[[137 149 132]
 [135 151 131]
 [137 149 132]
 [135 151 131]
 [136 150 131]]
->
[[137 135 137 135 136]
 [149 151 149 151 150]
 [132 131 132 131 131]]

[[124 128 129 126 130 129 130 132]
 [126 129 129 123 129 133 128 128]
 [119 129 119 131 124 122 125 126]
 [121 129 120 131 125 122 126 127]
 [110 132 139 138 125 133 125 126]
 [128 128 128 128 128 128 128 128]
 [129 129 131 128 130 127 132 131]
 [101 133 145 143 123 134 123 125]
 [137 124 132 133 131 126 127 131]
 [138 127 132 134 128 123 130 127]
 [144 125 132 138 129 122 129 128]]
->
[[124 126 119 121 110 128 129 101 137 138 144]
 [128 129 129 129 132 128 129 133 124 127 125]
 [129 129 119 120 139 128 131 145 132 132 132]
 [126 123 131 131 138 128 128 143 133 134 138]
 [130 129 124 125 125 128 130 123 131 128 129]
 [129 133 122 122 133 128 127 134 126 123 122]
 [130 128 125 126 125 128 132 123 127 130 129]
 [132 128 126 127 126 128 131 125 131 127 128]]

[[140 120 110 121]
 [121 125 125 134]
 [124 145 127 132]
 [134 118 126 108]
 [138 119 111 121]
 [128 135 128 131]
 [143 118 106 119]
 [124 122 131 120]
 [135 145 137 108]]
->
[[140 121 124 134 138 128 143 124 135]
 [120 125 145 118 119 135 118 122 145]
 [110 125 127 126 111 128 106 131 137]
 [121 134 132 108 121 131 119 120 108]]

[[117 120 142 136]
 [146 142 145 146]
 [132 140 108 142]
 [123 126 118 133]
 [134 135 141 125]
 [136 145 113 118]
 [140 124 105 138]
 [115 109 115 112]
 [131 140 127 140]
 [118 126 140 146]
 [139 119 111 143]]
->
[[117 146 132 123 134 136 140 115 131 118 139]
 [120 142 140 126 135 145 124 109 140 126 119]
 [142 145 108 118 141 113 105 115 127 140 111]
 [136 146 142 133 125 118 138 112 140 146 143]]

[[122 146 136 111 150]
 [142 145 120 106 131]]
->
[[122 142]
 [146 145]
 [136 120]
 [111 106]
 [150 131]]

[[134 131 120 136 123 126 128 135 131 131 121 121 151 119 121 121]
 [114 131 123 126 125 130 128 127 141 131 123 124 125 144 124 150]]
->
[[134 114]
 [131 131]
 [120 123]
 [136 126]
 [123 125]
 [126 130]
 [128 128]
 [135 127]
 [131 141]
 [131 131]
 [121 123]
 [121 124]
 [151 125]
 [119 144]
 [121 124]
 [121 150]]
---
[[133 123 128 129 133 130 127 134 132 131 129 133  99 131 133]
 [121 146 128 109 122 137 117 121 115 123 118 123 132 122 123]
 [137 128 128 117 136 128 145 135 125 129 143 135 137 129 135]
 [130 132 128 133 129 109 132 128 134 125 131 129 122 124 130]]
->
[[121 146 128 109 122 137 117 121 115 123 118 123 132 122 123]
 [130 132 128 133 129 109 132 128 134 125 131 129 122 124 130]
 [133 123 128 129 133 130 127 134 132 131 129 133  99 131 133]
 [137 128 128 117 136 128 145 135 125 129 143 135 137 129 135]]

[[126 120 129 123 120 128 119 106 127 130 122 129 123 122 133]
 [137 123 129 124 134 128 127 122 137 132 123 130 129 124 138]
 [122 134 120 134 122 128 121 129 121 133 135 109 136 133 123]
 [128 141 131 140 127 128 131 130 128 130 141 138 128 139 123]
 [125 108 120 113 130 128 124 127 127 125 110 105 133 111 139]]
->
[[122 134 120 134 122 128 121 129 121 133 135 109 136 133 123]
 [125 108 120 113 130 128 124 127 127 125 110 105 133 111 139]
 [126 120 129 123 120 128 119 106 127 130 122 129 123 122 133]
 [128 141 131 140 127 128 131 130 128 130 141 138 128 139 123]
 [137 123 129 124 134 128 127 122 137 132 123 130 129 124 138]]

[[150 140 131 119 106 118 118 139 115]
 [119 134 136 138 119 115 133 129 132]
 [117 129 136 130 127 127 136 118 127]]
->
[[117 129 136 130 127 127 136 118 127]
 [119 134 136 138 119 115 133 129 132]
 [150 140 131 119 106 118 118 139 115]]

[[123 125 118 112]
 [146 118 127 156]
 [131 150 125 112]
 [136 134 137 125]
 [144 112 124 124]]
->
[[123 125 118 112]
 [131 150 125 112]
 [136 134 137 125]
 [144 112 124 124]
 [146 118 127 156]]

[[138 117]
 [122 127]
 [135 123]
 [146 105]
 [109 147]
 [136 122]]
->
[[109 147]
 [122 127]
 [135 123]
 [136 122]
 [138 117]
 [146 105]]

[[138 136 132 142 136 137 134 142 134 130 136 134]
 [131 129 120 141 129 131 127 136 131 151 126 131]]
->
[[131 129 120 141 129 131 127 136 131 151 126 131]
 [138 136 132 142 136 137 134 142 134 130 136 134]]

[[144 129 122 147 130 145 125 116 120 148 151 128 122 139 126 128]
 [114 128 129 123 118 121 132 141 120 128 124 128 125 128 128 128]]
->
[[114 128 129 123 118 121 132 141 120 128 124 128 125 128 128 128]
 [144 129 122 147 130 145 125 116 120 148 151 128 122 139 126 128]]
---
[[129 121 156 129 134 142 124 148]
 [134 128 147 133 135 139 126 137]
 [109 117 118 119 129 116 154 153]
 [136 127 142 134 131 135 130 136]]
->
[[136 130 135 131 134 142 127 136]
 [153 154 116 129 119 118 117 109]
 [137 126 139 135 133 147 128 134]
 [148 124 142 134 129 156 121 129]]

[[113 130  99 142 141 123 129]
 [104 112 116 139 118 127 145]
 [119 140 132 133 135 143 118]
 [128 113 142 142 151  98 105]]
->
[[105  98 151 142 142 113 128]
 [118 143 135 133 132 140 119]
 [145 127 118 139 116 112 104]
 [129 123 141 142  99 130 113]]

[[148 147 105 124 101]
 [133 132 122 120 130]
 [117 128 140 118 135]
 [129 140 110 130 115]
 [140 145 109 125 101]
 [129 136 116 117 112]
 [137 144 109 122 105]
 [135 133 122 128 129]
 [120 126 141 117 129]
 [113 130 145 125 140]]
->
[[140 125 145 130 113]
 [129 117 141 126 120]
 [129 128 122 133 135]
 [105 122 109 144 137]
 [112 117 116 136 129]
 [101 125 109 145 140]
 [115 130 110 140 129]
 [135 118 140 128 117]
 [130 120 122 132 133]
 [101 124 105 147 148]]

[[135 131 138 115 115 140 134 124 128 123]
 [ 99 122 143 133 145 117 136 140 121 127]
 [146 152 129 128 126 117 130 152 151 135]
 [144 146 147 123 136 100 150 151 132 127]
 [127 128 140 111 113 142 133 123 126 120]]
->
[[120 126 123 133 142 113 111 140 128 127]
 [127 132 151 150 100 136 123 147 146 144]
 [135 151 152 130 117 126 128 129 152 146]
 [127 121 140 136 117 145 133 143 122  99]
 [123 128 124 134 140 115 115 138 131 135]]

[[143 100 128 141 117 131 136 140 115 131 126 128 120 130 137 135]
 [158 116 118 153 131 123 131 117 113 119 129 127 121 120 145 111]
 [117 127 130 118 104 133 129 151 129 135 132 128 123 136 126 148]
 [150  99 135 148 139 137 125 136 102 139 126 128 116 137 141 138]]
->
[[138 141 137 116 128 126 139 102 136 125 137 139 148 135  99 150]
 [148 126 136 123 128 132 135 129 151 129 133 104 118 130 127 117]
 [111 145 120 121 127 129 119 113 117 131 123 131 153 118 116 158]
 [135 137 130 120 128 126 131 115 140 136 131 117 141 128 100 143]]

[[126 116 125 133 130 125 116]
 [119 135 118 128 109 119 113]
 [139 122 139 155 129 138 128]
 [143 131 143 124 130 142 141]
 [120 136 120 116 128 120 130]
 [142 130 143 132 123 142 117]
 [119 116 120 130 120 119 131]]
->
[[131 119 120 130 120 116 119]
 [117 142 123 132 143 130 142]
 [130 120 128 116 120 136 120]
 [141 142 130 124 143 131 143]
 [128 138 129 155 139 122 139]
 [113 119 109 128 118 135 119]
 [116 125 130 133 125 116 126]]

[[137 121 138]
 [117 141 113]
 [140 132 118]
 [102 117 113]
 [125 125 130]]
->
[[130 125 125]
 [113 117 102]
 [118 132 140]
 [113 141 117]
 [138 121 137]]

[[146 126]
 [139 106]
 [140 143]]
->
[[143 140]
 [106 139]
 [126 146]]

[[135 126 119 128 110]
 [135 129 110 124 114]
 [127 125 136 132 124]
 [118 128 145 131 149]
 [130 130 121 126 129]
 [137 127 113 127 105]
 [130 126 131 131 120]
 [133 133 105 120 127]
 [118 128 145 131 149]
 [128 132 118 123 139]]
->
[[139 123 118 132 128]
 [149 131 145 128 118]
 [127 120 105 133 133]
 [120 131 131 126 130]
 [105 127 113 127 137]
 [129 126 121 130 130]
 [149 131 145 128 118]
 [124 132 136 125 127]
 [114 124 110 129 135]
 [110 128 119 126 135]]
